Below are the code and all the weights of a small trained network. Each question names an input and a class and asks about switching units off, where a switched-off unit gives its printed mean instead of its output.

import numpy as np


def w(rows, s, z=0):
    codes = np.array(rows[::2]) - 128.0
    scale = np.full(codes.shape[1], s)
    scale[-1] = z or s
    return codes * scale


def norm(h):
    return h / np.sqrt((h * h).mean(-1, keepdims=True) + 1e-5)


def f(y):
    return np.maximum(y, 0)


def log_softmax(a):
    a = a - a.max(-1, keepdims=True)
    return a - np.log(np.exp(a).sum(-1, keepdims=True))


def net(x, mask):
    res = np.array(x, float).reshape(1, 3) / 4 @ E
    u = 0
    for l in range(2):
        y = f(norm(res) @ A[l][:, :-1].T + A[l][:, -1])
        res = res + np.where(mask[u : u + 10], y, B[l][:, -1]) @ B[l][:, :-1]
        u += 10
    return log_softmax(norm(res)[-1] @ U[:, :-1].T + U[:, -1])


A, B = {}, {}
E = w([
[236,191,116,106],'x0',
[83,145,4,75],'x1',
[204,25,85,140],'x2',
],0.0027)
A[0] = w([
[120,99,181,150,6],'L0N0',
[84,123,72,148,13],'L0N1',
[205,2,94,142,94],'L0N2',
[102,126,55,78,219],'L0N3',
[173,51,96,194,91],'L0N4',
[53,176,201,83,148],'L0N5',
[198,149,175,116,112],'L0N6',
[156,113,177,133,5],'L0N7',
[207,161,159,84,172],'L0N8',
[109,83,216,176,152],'L0N9',
],0.0066,0.002)
B[0] = w([
[71,85,119,66,159],'L0N0',
[164,97,157,85,159],'L0N1',
[94,243,83,173,255],'L0N2',
[132,40,110,107,234],'L0N3',
[175,203,76,182,211],'L0N4',
[142,198,90,184,231],'L0N5',
[134,85,100,60,207],'L0N6',
[3,57,146,83,156],'L0N7',
[156,93,60,102,228],'L0N8',
[84,49,66,74,242],'L0N9',
],0.0059,0.0037)
A[1] = w([
[78,208,175,58,167],'L1N0',
[118,78,210,152,2],'L1N1',
[39,83,79,114,45],'L1N2',
[197,65,31,44,129],'L1N3',
[72,241,104,159,186],'L1N4',
[66,25,134,79,233],'L1N5',
[159,87,65,34,46],'L1N6',
[89,66,74,46,69],'L1N7',
[229,154,123,2,36],'L1N8',
[116,42,109,20,173],'L1N9',
],0.0053,0.0034)
B[1] = w([
[160,252,35,186,151],'L1N0',
[226,248,90,50,128],'L1N1',
[132,35,107,27,180],'L1N2',
[14,82,183,51,254],'L1N3',
[141,101,18,126,206],'L1N4',
[54,1,125,59,227],'L1N5',
[37,44,173,53,188],'L1N6',
[57,44,181,56,197],'L1N7',
[140,57,122,22,166],'L1N8',
[63,69,141,33,224],'L1N9',
],0.0049,0.006)
U = w([
[70,51,62,24,254],'0',
[24,4,164,20,198],'1',
[126,222,11,162,254],'2',
[124,40,148,129,27],'3',
[161,227,213,251,2],'4',
[210,221,191,169,2],'5',
[241,156,226,254,2],'6',
[223,221,224,214,2],'7',
],0.0046,0.0034)

Each question gives the input, the list of numbers given to net, and the class t.
The units are the neurons (one row each of A and B). Each row of codes is followed by its name. A weight is (code - 128) times the scale printed after its matrix; where a second scale follows, it is the last column's (A, B and U).
mask holds one flag per neuron, layer by layer. A switched-off neuron (its flag False) gives its mean, the last column of its row in B, instead of its output. The means were averaged over made-up inputs and are rounded, as every weight is.
A unit's drop is (log p(t) with every unit on - log p(t) with that unit switched off) / (log p(t) with every unit on - log p(t) with every unit switched off).
most important unit: the unit with the biggest drop
k most important neurons: the k neurons with the biggest drops, biggest first
k most important neurons of layer l: the k neurons of layer l with the biggest drops, biggest first
drop when u is switched off: that unit's drop, to one decimal
input [6,-4,-8], class 2: 2 most important neurons	L0N5; L0N3
input [-3,4,6], class 2: 3 most important neurons	L0N2; L0N4; L0N9
input [-4,6,-8], class 2: most important unit	L0N5
input [-4,-3,5], class 2: 3 most important neurons	L0N2; L0N4; L0N3
input [-1,-7,-8], class 2: 4 most important neurons	L0N5; L0N3; L1N0; L1N3
input [1,-4,6], class 2: 3 most important neurons of layer 0	L0N2; L0N4; L0N3
input [-4,3,7], class 2: 3 most important neurons of layer 0	L0N2; L0N4; L0N9
input [3,0,7], class 2: drop when L0N2 is switched off	0.4
input [-5,2,6], class 2: drop when L1N5 is switched off	0.1
input [-3,-2,5], class 2: drop when L0N2 is switched off	0.7
